Here is a tiny trained network, its code and every weight. The questions are about switching its units off for an input and a target symbol, where a switched-off unit gives its printed mean instead of its output.

import numpy as np


def w(rows, s, z=0):
    codes = np.array(rows[::2]) - 128.0
    scale = np.full(codes.shape[1], s)
    scale[-1] = z or s
    return codes * scale


def norm(h):
    return h / np.sqrt((h * h).mean(-1, keepdims=True) + 1e-5)


def f(y):
    return y / 2 * (1 + np.tanh(0.7978845608 * (y + 0.044715 * y**3)))


def softmax(a):
    e = np.exp(a - a.max(-1, keepdims=True))
    return e / e.sum(-1, keepdims=True)


def log_softmax(a):
    a = a - a.max(-1, keepdims=True)
    return a - np.log(np.exp(a).sum(-1, keepdims=True))


def net(x, mask):
    ids = ['ΘΞΦαγεμπψ'.index(c) for c in x.split()]
    T = len(ids)
    res = E[ids] + P[:T]
    u = 0
    for l in range(3):
        q, k, v = (norm(res) @ M[l].T for M in (Q, K, V))
        z = softmax(np.where(np.tri(T) > 0, q @ k.T / 2**0.5, -1e9)) @ v
        res = res + np.where(mask[u], z, O[l][:, -1]) @ O[l][:, :-1]
        u += 1
        y = f(norm(res) @ A[l][:, :-1].T + A[l][:, -1])
        res = res + np.where(mask[u : u + 8], y, B[l][:, -1]) @ B[l][:, :-1]
        u += 8
    return log_softmax(norm(res)[-1] @ U[:, :-1].T + U[:, -1])


Q, K, V, O, A, B = {}, {}, {}, {}, {}, {}
E = w([
[158,111,131,120,88,240,33],'Θ',
[60,93,69,111,146,145,164],'Ξ',
[121,134,133,100,127,111,88],'Φ',
[128,164,109,111,228,112,80],'α',
[143,127,106,224,102,79,180],'γ',
[133,183,82,146,50,157,159],'ε',
[154,102,235,173,99,76,7],'μ',
[104,48,134,103,220,164,168],'π',
[124,124,130,106,130,123,83],'ψ',
],0.013)
P = w([
[77,28,95,128,151,102,127],'0',
[121,52,33,151,140,108,69],'1',
[63,49,144,110,154,88,130],'2',
[153,85,56,184,118,78,93],'3',
[82,77,184,102,159,95,132],'4',
[167,118,87,175,122,75,86],'5',
[91,108,217,97,166,97,139],'6',
[193,129,127,151,131,64,108],'7',
[112,137,255,104,156,95,152],'8',
[166,158,115,174,120,102,101],'9',
[125,151,229,143,162,142,135],'10',
],0.0063)
Q[0] = w([
[101,52,107,145,175,107,255],'L0H0',
[43,100,206,80,154,197,175],'L0H0',
],0.0085)
K[0] = w([
[27,35,58,128,138,130,132],'L0H0',
[1,97,176,69,117,137,159],'L0H0',
],0.0098)
V[0] = w([
[203,90,133,156,93,219,106],'L0H0',
[195,84,173,2,31,105,151],'L0H0',
],0.0051)
O[0] = w([
[3,87,169,166,168,55,163,71],'L0H0',
[37,155,153,232,98,154,59,2],'L0H0',
],0.0052,0.0017)
A[0] = w([
[111,96,158,131,109,185,79,104],'L0N0',
[136,116,67,81,101,165,121,68],'L0N1',
[80,171,125,138,130,102,120,141],'L0N2',
[195,139,117,105,63,148,88,233],'L0N3',
[105,166,156,158,62,166,99,216],'L0N4',
[62,254,106,128,36,186,183,24],'L0N5',
[95,138,45,105,112,169,186,3],'L0N6',
[92,169,143,91,36,137,131,52],'L0N7',
],0.0088,0.0042)
B[0] = w([
[67,180,69,80,76,140,168,192],'L0N0',
[114,217,153,113,155,195,152,148],'L0N1',
[229,122,110,90,152,142,107,133],'L0N2',
[5,89,122,169,126,151,209,252],'L0N3',
[108,111,29,83,92,126,121,254],'L0N4',
[27,175,50,67,137,2,236,230],'L0N5',
[234,141,174,115,189,245,67,171],'L0N6',
[71,119,64,79,106,136,157,146],'L0N7',
],0.0066,0.0029)
Q[1] = w([
[111,117,135,107,192,150,147],'L1H0',
[157,127,130,252,126,108,164],'L1H0',
],0.011)
K[1] = w([
[158,199,124,122,222,101,137],'L1H0',
[116,59,2,139,134,121,90],'L1H0',
],0.0096)
V[1] = w([
[126,156,14,58,207,79,13],'L1H0',
[186,254,210,102,151,99,75],'L1H0',
],0.0036)
O[1] = w([
[125,253,135,134,119,118,138,248],'L1H0',
[100,147,143,148,166,49,159,3],'L1H0',
],0.0075,0.0028)
A[1] = w([
[168,148,127,62,207,1,64,98],'L1N0',
[176,79,184,85,165,200,108,1],'L1N1',
[181,179,200,134,144,38,73,109],'L1N2',
[145,71,136,185,165,72,153,177],'L1N3',
[53,150,100,127,74,17,174,226],'L1N4',
[121,138,21,166,81,166,131,12],'L1N5',
[149,105,53,89,116,56,54,80],'L1N6',
[60,58,86,63,164,113,127,47],'L1N7',
],0.0069,0.0028)
B[1] = w([
[2,176,106,184,184,152,150,191],'L1N0',
[82,77,119,64,84,129,169,183],'L1N1',
[58,66,156,205,79,121,165,181],'L1N2',
[135,124,91,92,59,206,125,193],'L1N3',
[143,88,36,127,161,110,45,252],'L1N4',
[117,134,184,63,54,81,39,159],'L1N5',
[152,206,153,203,169,188,113,159],'L1N6',
[143,76,108,178,206,149,74,211],'L1N7',
],0.0064,0.0042)
Q[2] = w([
[69,164,91,159,108,85,33],'L2H0',
[172,112,150,251,2,60,121],'L2H0',
],0.0095)
K[2] = w([
[71,67,153,118,58,38,130],'L2H0',
[111,51,1,216,97,136,22],'L2H0',
],0.0081)
V[2] = w([
[151,190,78,160,61,70,106],'L2H0',
[255,231,206,132,128,242,22],'L2H0',
],0.0038)
O[2] = w([
[155,117,90,90,145,160,146,7],'L2H0',
[99,116,135,2,159,130,77,6],'L2H0',
],0.0086,0.0021)
A[2] = w([
[214,153,109,155,110,134,136,49],'L2N0',
[116,103,127,157,122,98,113,127],'L2N1',
[134,168,97,85,109,140,161,3],'L2N2',
[125,118,103,116,129,153,106,190],'L2N3',
[128,195,163,145,163,113,146,122],'L2N4',
[103,177,160,178,178,110,200,14],'L2N5',
[107,147,172,158,120,106,104,101],'L2N6',
[166,140,145,2,144,144,142,80],'L2N7',
],0.016,0.0055)
B[2] = w([
[189,149,81,246,111,140,116,146],'L2N0',
[129,94,132,98,118,108,163,217],'L2N1',
[71,54,99,123,192,53,137,142],'L2N2',
[149,154,171,130,125,131,168,254],'L2N3',
[88,197,203,166,130,164,114,172],'L2N4',
[67,248,185,179,186,131,123,215],'L2N5',
[127,149,164,148,98,60,128,190],'L2N6',
[227,202,151,14,82,131,96,218],'L2N7',
],0.012,0.0052)
U = w([
[33,127,123,117,14,246,100,32],'Θ',
[204,182,173,14,97,139,148,253],'Ξ',
[146,109,97,145,224,136,2,65],'Φ',
[71,243,210,189,201,141,175,203],'α',
[238,176,80,241,79,149,181,134],'γ',
[74,166,19,81,137,39,246,133],'ε',
[111,90,227,146,39,2,125,109],'μ',
[123,10,196,133,191,186,232,149],'π',
[99,101,126,113,172,104,60,27],'ψ',
],0.0083,0.0032)

Each question gives the input, a string of symbols that net reads in full, and the target symbol t.
The units are the heads (2 rows each of Q, K, V and O) and the neurons (one row each of A and B). Each row of codes is followed by its name. A weight is (code - 128) times the scale printed after its matrix; where a second scale follows, it is the last column's (O, A, B and U).
mask holds one flag per unit, layer by layer, with each layer's heads first. A switched-off unit (its flag False) gives its mean, the last column of its rows in O or B, instead of its output. The means were averaged over made-up inputs and are rounded, as every weight is.
A unit's drop is (log p(t) with every unit on - log p(t) with that unit switched off) / (log p(t) with every unit on - log p(t) with every unit switched off).
The circuit of an input: a set's keep is (log p(t) with only the set's units on - log p(t) with every unit switched off) / (log p(t) with every unit on - log p(t) with every unit switched off). Starting from the 12 units with the biggest drops (on a tie, the unit counted first), units are removed one at a time, each time the one whose removal leaves the highest keep (on an exact tie, the one counted first), for as long as the keep stays at least 0.8.
units of the circuit, in order: the units of the circuit, biggest drop first
most important unit: the unit with the biggest drop
top k neurons: the k neurons with the biggest drops, biggest first
top k neurons in layer l: the k neurons of layer l with the biggest drops, biggest first
input μ Ξ γ γ μ Θ Φ μ ψ, target Θ: top 2 neurons -> L0N4, L0N0
input Φ α π ψ, target ε: top 4 neurons -> L0N3, L0N1, L2N7, L0N4
input μ ε ε ε ε α ε π γ π Φ, target π: most important unit -> L1H0
input μ ψ Θ ψ Φ ε Φ γ Φ, target Θ: units of the circuit, in order -> L0H0, L2N7, L0N4, L2N5
input γ Φ μ μ α π Φ, target ε: top 3 neurons -> L0N3, L1N4, L0N4
input γ α π ε μ γ ψ, target Φ: top 2 neurons -> L1N7, L1N4
input α π α π Φ, target ε: top 2 neurons -> L1N4, L0N3
input γ ε Ξ Φ Φ π Φ, target Θ: top 2 neurons -> L2N7, L0N3
input π α μ μ α Ξ μ ε Φ, target Φ: top 2 neurons -> L1N4, L0N4
input ψ μ ψ, target Ξ: top 3 neurons in layer 1 -> L1N0, L1N2, L1N6
input π α π π μ μ π μ Φ, target μ: top 2 neurons -> L0N5, L2N5
input ψ ε μ ψ, target γ: units of the circuit, in order -> L1N6, L2N5
input Ξ π π ψ Θ π μ ψ π π, target Ξ: top 2 neurons in layer 0 -> L0N3, L0N1
input π π Θ π Φ α α Θ, target Θ: units of the circuit, in order -> L0N3
input Ξ π α α γ π ψ, target π: top 3 neurons -> L2N7, L0N5, L2N5
input α μ π, target α: top 2 neurons -> L1N0, L0N4
input μ ε π μ α ε ψ, target ε: top 2 neurons in layer 1 -> L1N4, L1N7
input π π Ξ μ α ε γ μ π Θ ψ, target μ: top 3 neurons -> L0N5, L0N0, L0N4
input ε μ Ξ Ξ π γ ε γ π Ξ Φ, target μ: top 2 neurons in layer 1 -> L1N4, L1N3
input Θ μ α Φ ε μ Φ, target γ: top 2 neurons in layer 0 -> L0N5, L0N0
input π π π π π ψ, target μ: most important unit -> L0N3
